Here is a tiny trained network, its code and every weight. The questions are about switching its units off for an input and a class, where a switched-off unit gives its printed mean instead of its output.

import numpy as np


def w(rows, s, z=0):
    codes = np.array(rows[::2]) - 128.0
    scale = np.full(codes.shape[1], s)
    scale[-1] = z or s
    return codes * scale


def f(y):
    return np.maximum(y, 0)


def log_softmax(a):
    a = a - a.max(-1, keepdims=True)
    return a - np.log(np.exp(a).sum(-1, keepdims=True))


def net(x, mask):
    res = np.array(x, float).reshape(1, 4) / 4 @ E
    y = f(res @ A[0][:, :-1].T + A[0][:, -1])
    res = res + np.where(mask, y, B[0][:, -1]) @ B[0][:, :-1]
    return log_softmax(res[-1] @ U[:, :-1].T + U[:, -1])


A, B = {}, {}
E = w([
[115,91,230,196,44],'x0',
[42,2,68,49,84],'x1',
[150,132,32,220,109],'x2',
[24,229,157,194,161],'x3',
],0.0093)
A[0] = w([
[106,151,113,151,112,126],'n0',
[54,176,160,178,122,177],'n1',
[164,116,171,71,163,195],'n2',
[139,96,162,123,111,253],'n3',
[196,143,233,139,113,64],'n4',
[81,133,115,135,112,166],'n5',
[141,122,37,180,101,186],'n6',
[126,107,47,177,101,134],'n7',
[134,151,248,164,115,227],'n8',
[59,151,104,147,139,153],'n9',
[57,109,229,123,96,177],'n10',
[168,119,47,125,129,247],'n11',
[102,225,126,123,214,231],'n12',
[141,159,119,105,173,64],'n13',
[145,134,104,101,190,111],'n14',
[132,126,124,111,126,44],'n15',
],0.017,0.0036)
B[0] = w([
[151,100,144,126,161,161],'n0',
[207,95,187,210,212,214],'n1',
[138,176,235,93,122,190],'n2',
[137,120,188,108,91,179],'n3',
[138,181,95,197,38,209],'n4',
[122,82,151,112,158,165],'n5',
[178,97,34,98,112,232],'n6',
[149,73,52,91,103,216],'n7',
[163,158,117,233,67,228],'n8',
[117,91,139,142,205,189],'n9',
[18,40,105,183,104,209],'n10',
[182,107,135,36,123,222],'n11',
[90,254,81,102,179,252],'n12',
[96,185,88,112,124,168],'n13',
[91,177,140,79,135,181],'n14',
[132,125,162,130,130,135],'n15',
],0.029,0.016)
U = w([
[110,84,140,196,184,49],'0',
[146,149,197,91,62,86],'1',
[61,173,84,121,28,41],'2',
[200,98,69,94,104,254],'3',
[106,253,112,118,172,135],'4',
[171,184,153,244,1,149],'5',
[65,83,182,141,48,145],'6',
[178,160,128,213,200,13],'7',
],0.0091,0.0033)

Each question gives the input, the list of numbers given to net, and the class t.
The units are the neurons (one row each of A and B). Each row of codes is followed by its name. A weight is (code - 128) times the scale printed after its matrix; where a second scale follows, it is the last column's (A, B and U).
mask holds one flag per neuron, in row order. A switched-off neuron (its flag False) gives its mean, the last column of its row in B, instead of its output. The means were averaged over made-up inputs and are rounded, as every weight is.
A unit's drop is (log p(t) with every unit on - log p(t) with that unit switched off) / (log p(t) with every unit on - log p(t) with every unit switched off).
The circuit of an input: a set's keep is (log p(t) with only the set's units on - log p(t) with every unit switched off) / (log p(t) with every unit on - log p(t) with every unit switched off). Starting from the 12 units with the biggest drops (on a tie, the unit counted first), units are removed one at a time, each time the one whose removal leaves the highest keep (on an exact tie, the one counted first), for as long as the keep stays at least 0.8.
units of the circuit, in order: the units of the circuit, biggest drop first
unit that matters most: the unit with the biggest drop
top k neurons: the k neurons with the biggest drops, biggest first
drop of u: that unit's drop, to one decimal
input [1,-8,-5,8], class 5: unit that matters most : n8
input [2,8,1,2], class 6: units of the circuit, in order : (n12; n10)
input [7,6,5,-1], class 3: top 2 neurons : (n7; n6)
input [8,4,0,5], class 0: units of the circuit, in order : (n10; n1)
input [5,0,7,3], class 3: top 2 neurons : (n7; n6)
input [5,5,8,5], class 3: top 2 neurons : (n6; n7)
input [-1,-5,-1,-8], class 1: top 3 neurons : (n8; n2; n11)
input [-1,-3,-3,-7], class 1: top 2 neurons : (n8; n2)
input [-1,-1,-1,-1], class 4: top 2 neurons : (n8; n10)
input [2,3,-4,7], class 0: drop of n10 : 1.0
input [-4,-2,-2,0], class 4: drop of n15 : 0.0
input [1,1,-6,-7], class 1: drop of n2 : 0.7
